Below is a small trained network, with its code and all its weights. Each question gives an input and a class and asks what happens when units are switched off, that is, made to give their printed mean instead of their output.

import numpy as np


def w(rows, s, z=0):
    codes = np.array(rows[::2]) - 128.0
    scale = np.full(codes.shape[1], s)
    scale[-1] = z or s
    return codes * scale


def norm(h):
    return h / np.sqrt((h * h).mean(-1, keepdims=True) + 1e-5)


def f(y):
    return y / 2 * (1 + np.tanh(0.7978845608 * (y + 0.044715 * y**3)))


def log_softmax(a):
    a = a - a.max(-1, keepdims=True)
    return a - np.log(np.exp(a).sum(-1, keepdims=True))


def net(x, mask):
    res = np.array(x, float).reshape(1, 5) / 4 @ E
    u = 0
    for l in range(3):
        y = f(norm(res) @ A[l][:, :-1].T + A[l][:, -1])
        res = res + np.where(mask[u : u + 6], y, B[l][:, -1]) @ B[l][:, :-1]
        u += 6
    return log_softmax(norm(res)[-1] @ U[:, :-1].T + U[:, -1])


A, B = {}, {}
E = w([
[102,201,156,142,171,168,253],'x0',
[139,100,155,184,130,150,137],'x1',
[122,157,80,139,129,129,127],'x2',
[30,185,173,124,26,83,97],'x3',
[171,244,181,247,173,52,46],'x4',
],0.0052)
A[0] = w([
[94,143,156,118,34,173,179,110],'L0N1',
[3,76,119,116,63,127,179,97],'L0N2',
[124,185,157,165,173,99,71,167],'L0N3',
[229,151,116,151,243,63,136,127],'L0N4',
[79,196,210,44,131,241,198,254],'L0N5',
[3,227,254,161,172,135,104,144],'L0N6',
],0.0069,0.0027)
B[0] = w([
[37,161,63,143,77,53,115,183],'L0N1',
[104,146,208,169,189,42,55,217],'L0N2',
[211,124,231,119,69,176,133,205],'L0N3',
[129,151,210,155,226,105,106,220],'L0N4',
[192,136,24,253,193,80,134,253],'L0N5',
[160,122,52,110,49,130,197,243],'L0N6',
],0.0062,0.0057)
A[1] = w([
[168,60,131,49,153,168,126,254],'L1N1',
[22,133,182,127,54,108,65,212],'L1N2',
[92,3,100,113,220,183,90,233],'L1N3',
[209,204,42,149,63,134,34,196],'L1N4',
[88,166,181,202,76,188,155,149],'L1N5',
[195,195,129,135,158,104,161,50],'L1N6',
],0.006,0.0012)
B[1] = w([
[220,179,86,126,128,138,102,166],'L1N1',
[55,2,191,102,212,136,236,234],'L1N2',
[134,188,22,77,61,237,203,227],'L1N3',
[96,65,187,97,41,220,74,252],'L1N4',
[100,63,63,56,62,118,158,163],'L1N5',
[120,178,127,120,160,140,189,206],'L1N6',
],0.0061,0.0033)
A[2] = w([
[87,92,174,138,2,76,142,157],'L2N1',
[110,168,223,154,207,187,149,3],'L2N2',
[156,250,86,141,198,146,178,20],'L2N3',
[209,128,176,80,145,160,37,149],'L2N4',
[151,173,68,91,66,227,220,142],'L2N5',
[63,57,99,123,180,137,190,220],'L2N6',
],0.0062,0.0021)
B[2] = w([
[99,84,156,80,115,142,80,253],'L2N1',
[87,176,144,182,104,138,186,155],'L2N2',
[128,75,128,93,182,128,201,226],'L2N3',
[152,134,150,176,114,237,3,196],'L2N4',
[180,104,37,67,47,134,153,238],'L2N5',
[127,188,75,84,202,120,69,208],'L2N6',
],0.0072,0.0041)
U = w([
[214,135,64,89,68,165,136,253],'0',
[233,190,201,217,186,212,28,19],'1',
[174,138,45,134,202,143,177,85],'2',
[197,185,227,191,208,151,210,60],'3',
[27,57,176,42,195,67,61,135],'4',
[104,62,254,108,70,157,48,56],'5',
[58,153,78,201,148,10,142,3],'6',
],0.0071,0.0029)

Each question gives the input, the list of numbers given to net, and the class t.
The units are the neurons (one row each of A and B). Each row of codes is followed by its name. A weight is (code - 128) times the scale printed after its matrix; where a second scale follows, it is the last column's (A, B and U).
mask holds one flag per neuron, layer by layer. A switched-off neuron (its flag False) gives its mean, the last column of its row in B, instead of its output. The means were averaged over made-up inputs and are rounded, as every weight is.
A unit's drop is (log p(t) with every unit on - log p(t) with that unit switched off) / (log p(t) with every unit on - log p(t) with every unit switched off).
The circuit of an input: a set's keep is (log p(t) with only the set's units on - log p(t) with every unit switched off) / (log p(t) with every unit on - log p(t) with every unit switched off). Starting from the 12 units with the biggest drops (on a tie, the unit counted first), units are removed one at a time, each time the one whose removal leaves the highest keep (on an exact tie, the one counted first), for as long as the keep stays at least 0.8.
units of the circuit, in order: the units of the circuit, biggest drop first
most important unit: the unit with the biggest drop
k most important neurons: the k neurons with the biggest drops, biggest first
top k neurons in layer l: the k neurons of layer l with the biggest drops, biggest first
input [8,1,-6,6,5], class 0: units of the circuit, in order	(L0N6, L2N5)
input [5,5,-1,5,6], class 0: most important unit	L0N6
input [1,7,-6,4,2], class 0: top 2 neurons in layer 0	(L0N6, L0N2)
input [-2,3,6,2,0], class 4: units of the circuit, in order	(L0N5, L1N2)
input [4,-5,4,8,-3], class 6: units of the circuit, in order	(L0N5, L0N2)
input [-6,4,7,3,0], class 4: units of the circuit, in order	(L0N5, L1N2)
input [-3,2,1,5,-1], class 4: units of the circuit, in order	(L1N2, L2N6)
input [-8,0,-1,1,7], class 5: units of the circuit, in order	(L0N5, L1N4)
input [8,-6,-3,7,-2], class 6: 4 most important neurons	(L0N5, L0N2, L0N1, L1N3)
input [0,7,-6,8,-2], class 4: units of the circuit, in order	(L1N2, L2N6)
input [5,5,-6,6,6], class 0: units of the circuit, in order	(L0N6, L0N2)
input [4,-2,-2,1,-4], class 6: units of the circuit, in order	(L0N5, L0N1, L0N2)
input [-8,6,-7,2,-3], class 4: 3 most important neurons	(L1N2, L0N3, L0N5)
input [1,-1,8,-4,4], class 3: top neuron in layer 2	(L2N2)
input [2,-6,5,3,2], class 0: 2 most important neurons	(L0N6, L2N5)
input [6,1,3,2,8], class 0: 4 most important neurons	(L0N6, L0N2, L1N5, L2N5)
input [5,-4,8,4,-5], class 6: 3 most important neurons	(L0N5, L0N2, L0N1)
input [1,-4,1,-2,3], class 3: 2 most important neurons	(L0N4, L1N4)
input [2,8,-2,3,7], class 0: 2 most important neurons	(L0N6, L0N2)
input [-7,8,4,4,8], class 5: most important unit	L0N5
input [-6,-6,-1,-5,2], class 1: units of the circuit, in order	(L0N4, L2N4)
input [1,2,0,5,2], class 0: 2 most important neurons	(L0N6, L2N5)
input [1,4,-5,3,-7], class 6: 2 most important neurons	(L0N5, L1N4)
input [1,-8,6,8,-7], class 6: 2 most important neurons	(L0N5, L0N3)
input [0,0,4,4,-1], class 4: top 2 neurons in layer 0	(L0N2, L0N4)
